[[-20  12   2 -12   5 -23  -3  -6   7  -6 -15   9]
 [ -2  -5   8   4   8 -16   5   0 -22   5   0 -19]
 [-26  27   5 -22  25 -24 -33   0  36   0  -2  18]
 [-18   6   8 -14   0 -31   0  -8 -13   6 -20  -8]
 [  7 -11   6  15   9  -5  10   3 -25   3   9 -21]
 [-20   8   6 -15  -2 -31   1  -9  -8   3 -23  -3]
 [-16   5   9 -12   2 -31   0  -7 -15   7 -18 -11]
 [-20   8   5 -15  -2 -30   1  -9  -7   2 -23  -2]]
=>
[[-20   2   5  -3   7 -15]
 [ -2   8   8   5 -22   0]
 [-26   5  25 -33  36  -2]
 [-18   8   0   0 -13 -20]
 [  7   6   9  10 -25   9]
 [-20   6  -2   1  -8 -23]
 [-16   9   2   0 -15 -18]
 [-20   5  -2   1  -7 -23]]

[[ -1  12  -7   8  -1  -3  -1   5  -4]
 [  3   4   1  -1   6   3  -4  -2  -1]
 [ 11 -25  13   3 -23  32   8  24   6]
 [ -1  12  -1   0   3   1   4  -5  -1]]
=>
[[ -1  -7  -1  -1  -4]
 [  3   1   6  -4  -1]
 [ 11  13 -23   8   6]
 [ -1  -1   3   4  -1]]

[[ 12 -18  30  -9]
 [ -7   3  -7   2]]
=>
[[12 30]
 [-7 -7]]

[[ 23   4 -16  23   7  26 -12   7   7  12  -6  17]
 [ 11 -24   7  11 -26   9   8   5   6 -29   9 -25]
 [-15  23  -3 -14  25 -13  -5  -7  -7  28  -7  22]
 [  1 -25   5   0 -28  -5   5  10  10 -34   4 -33]]
=>
[[ 23 -16   7 -12   7  -6]
 [ 11   7 -26   8   6   9]
 [-15  -3  25  -5  -7  -7]
 [  1   5 -28   5  10   4]]

[[-17   7]
 [ -7  19]
 [-25 -32]
 [-23   8]
 [-15  17]
 [-28   9]]
=>
[[-17]
 [ -7]
 [-25]
 [-23]
 [-15]
 [-28]]

[[ 4 -7 -1  1 -2  0 14 34]
 [20  2  0 -1  1  0  7 34]
 [-5  0  0 11 34  8  1  0]
 [ 1  4  0 -2  0 12 33  6]
 [-4  7  1 -1 20 28  2  0]
 [ 8 27 22  3  1  0  0 -1]
 [-1  4  0  0  0 11 34  7]
 [ 4  3 12 33  4  0  0  0]]
=>
[[ 4 -1 -2 14]
 [20  0  1  7]
 [-5  0 34  1]
 [ 1  0  0 33]
 [-4  1 20  2]
 [ 8 22  1  0]
 [-1  0  0 34]
 [ 4 12  4  0]]
---
[[ -9  19 -27 -13  -7  -1  10   1   2]
 [ -1  -2  26  24  -3  -7  -3  13 -15]
 [ 19 -25  21   6  14  10 -12 -10   9]
 [-12  20 -33 -20  -7  -2  11  -2   4]
 [-15  22 -36 -22  -9  -3  13  -1   4]
 [-15  23 -35 -20 -10  -3  13   0   3]
 [-11  28   1  23 -14 -11   9  22 -23]]
=>
[[-15  22 -36 -22  -9  -3  13  -1   4]
 [-15  23 -35 -20 -10  -3  13   0   3]
 [-12  20 -33 -20  -7  -2  11  -2   4]
 [ -9  19 -27 -13  -7  -1  10   1   2]
 [-11  28   1  23 -14 -11   9  22 -23]
 [ 19 -25  21   6  14  10 -12 -10   9]
 [ -1  -2  26  24  -3  -7  -3  13 -15]]

[[ -4   4  16  -2  -3  -1  18   1  -4   6 -21  10  -6 -11  -6]
 [  6   7   5  -1   7 -17   6  -4 -18   5   3   3 -11  -7   1]
 [  6  12 -11  -3   1  -2  11  -8   6   9 -27  10  13 -11  15]
 [ -9  -2  22  -4  -6  -3  29   9 -17   7 -11   8  -8 -10 -22]]
=>
[[  6  12 -11  -3   1  -2  11  -8   6   9 -27  10  13 -11  15]
 [  6   7   5  -1   7 -17   6  -4 -18   5   3   3 -11  -7   1]
 [ -4   4  16  -2  -3  -1  18   1  -4   6 -21  10  -6 -11  -6]
 [ -9  -2  22  -4  -6  -3  29   9 -17   7 -11   8  -8 -10 -22]]

[[  7 -15   7   7]
 [ 10   5  19 -28]
 [  9 -16  10   4]
 [ -3   0 -11   4]
 [ -2  -3   0   9]]
=>
[[ -3   0 -11   4]
 [ -2  -3   0   9]
 [  7 -15   7   7]
 [  9 -16  10   4]
 [ 10   5  19 -28]]

[[ 16  -5  16  -8  18 -10  17  13 -10  17  -5  15  23  -6]
 [ -9   5  -6   4  -7   3  -9  -6   1  -9   5  -6 -11   4]
 [  7  -4   4  -2   5  -2   5   5  -1   6  -4   4   8  -2]
 [ -2   8  23   1  23  -4   0  16 -13   0   8  21  27   5]
 [  2  -1   3  -1   3  -1   2   3   0   2  -1   2   4  -1]
 [ -3  -5 -25   1 -26   6  -5 -18  15  -5  -6 -23 -30  -3]]
=>
[[ -3  -5 -25   1 -26   6  -5 -18  15  -5  -6 -23 -30  -3]
 [ -9   5  -6   4  -7   3  -9  -6   1  -9   5  -6 -11   4]
 [  2  -1   3  -1   3  -1   2   3   0   2  -1   2   4  -1]
 [  7  -4   4  -2   5  -2   5   5  -1   6  -4   4   8  -2]
 [ 16  -5  16  -8  18 -10  17  13 -10  17  -5  15  23  -6]
 [ -2   8  23   1  23  -4   0  16 -13   0   8  21  27   5]]

[[ 13  27  13 -15 -34   0  11]
 [ 22  -5   3 -11 -32 -30  17]
 [-23  34  -6  11  19  -4 -21]
 [ 16 -18 -24  -3  35   3  13]
 [ -9 -32  24  21  20  -5   7]
 [-19  23 -13  -2 -21   3 -33]]
=>
[[ 16 -18 -24  -3  35   3  13]
 [-19  23 -13  -2 -21   3 -33]
 [-23  34  -6  11  19  -4 -21]
 [ 22  -5   3 -11 -32 -30  17]
 [ 13  27  13 -15 -34   0  11]
 [ -9 -32  24  21  20  -5   7]]

[[ 30   9  -2  20 -27   2]
 [ 17 -23  13  10   3  14]
 [ 13 -15  26  -9  -6   6]
 [ 20  29 -10 -30  15 -14]]
=>
[[ 20  29 -10 -30  15 -14]
 [ 30   9  -2  20 -27   2]
 [ 17 -23  13  10   3  14]
 [ 13 -15  26  -9  -6   6]]

[[  8 -12   7   9  -6   2 -13  10 -20]
 [  1 -25  -1   2  -6  18  -3  -2   0]
 [  9  14 -10  -3  -6 -10 -22  -4 -38]]
=>
[[  9  14 -10  -3  -6 -10 -22  -4 -38]
 [  1 -25  -1   2  -6  18  -3  -2   0]
 [  8 -12   7   9  -6   2 -13  10 -20]]
---
[[ 23  12 -13 -13]
 [-27 -20  34  -6]
 [ -6   1 -20   2]
 [ 13  14  19   5]]
=>
[-13  34   1  13]

[[ -3 -33]
 [ -1   0]
 [ 15 -11]
 [-26  29]]
=>
[-33  -1]

[[22 18 19]
 [17 20 20]
 [16 19 16]
 [15 16 19]
 [12 32 23]]
=>
[19 20 16]

[[ 20 -27 -10   6]
 [ 35 -11 -18 -10]
 [ 16   9 -14  22]]
=>
[  6 -18   9]

[[ -1 -15  17   8]
 [ -4 -27  27  14]
 [ -8  38   2   7]]
=>
[ 8 27 38]

[[  3  13  32 -15 -10]
 [ 11  19  17 -16  -1]
 [ 16   3  -1  -9  22]
 [ -2 -14 -11  -9 -17]
 [-15  19  -1  15 -18]]
=>
[-10 -16  -1 -14 -15]

[[  0  11]
 [-35  -4]]
=>
[ 11 -35]

[[ -2  -3   4 -26]
 [  1  11 -21  -6]
 [  2   7 -15 -10]
 [-13 -13  37  10]
 [-10   2   9   7]]
=>
[-26 -21   7 -13]

[[ 25 -14  22]
 [-38  31  38]]
=>
[22 31]
---
[[ 16 -17  -5  21 -24   8  -4   1 -29  15   8]
 [  1   0   5   0  -9  -5  -4  -5 -15  -2  -6]]
=>
[[ 16  -5 -24  -4 -29   8]
 [  1   5  -9  -4 -15  -6]]

[[-15  -2  17 -10 -11 -18]
 [-22   5 -23  -3  -2  30]
 [-14  -1  18 -10 -11 -18]
 [-14  -6  16  -9  -9 -19]
 [-16   7  20 -12 -13 -16]
 [-17   8  20 -13 -13 -15]
 [-22   1 -25  -2   0  29]
 [-23   2 -24  -2  -1  29]]
=>
[[-15  17 -11]
 [-22 -23  -2]
 [-14  18 -11]
 [-14  16  -9]
 [-16  20 -13]
 [-17  20 -13]
 [-22 -25   0]
 [-23 -24  -1]]

[[-36   3 -38]
 [-36  12 -34]
 [-26  18  33]
 [-22 -10  25]]
=>
[[-36 -38]
 [-36 -34]
 [-26  33]
 [-22  25]]

[[ -3  -9  34   0]
 [-16   6  34   3]
 [-12   2  34  -1]
 [-15  -2  34  -3]
 [-21   0  34   0]
 [ -6   3  34   4]
 [ -2  -3  34  -1]
 [  0  -8  34 -17]
 [ -2  -5  34  -4]]
=>
[[ -3  34]
 [-16  34]
 [-12  34]
 [-15  34]
 [-21  34]
 [ -6  34]
 [ -2  34]
 [  0  34]
 [ -2  34]]

[[-19  12 -21 -22 -19 -17   8 -21  10   5 -17 -32   9 -18  10]
 [-26   1 -25 -23 -27 -32  17 -23   7  21 -31   9   8 -29   8]
 [ 19 -10  20  21  19  15   0  22  -6   4  15  33  -4  17  -5]]
=>
[[-19 -21 -19   8  10 -17   9  10]
 [-26 -25 -27  17   7 -31   8   8]
 [ 19  20  19   0  -6  15  -4  -5]]

[[  4  11  12  -6  17  -8  21  12  -7 -11   6 -12  10  -2  22  11]
 [ 13   5  33  -8   0  15  18  22  -7  -9  -2   7  16  -7  -3  12]
 [-13   8  -1  -4  -3   4 -10  -3   9   9  -1   4   8  -3   2  -4]]
=>
[[  4  12  17  21  -7   6  10  22]
 [ 13  33   0  18  -7  -2  16  -3]
 [-13  -1  -3 -10   9  -1   8   2]]
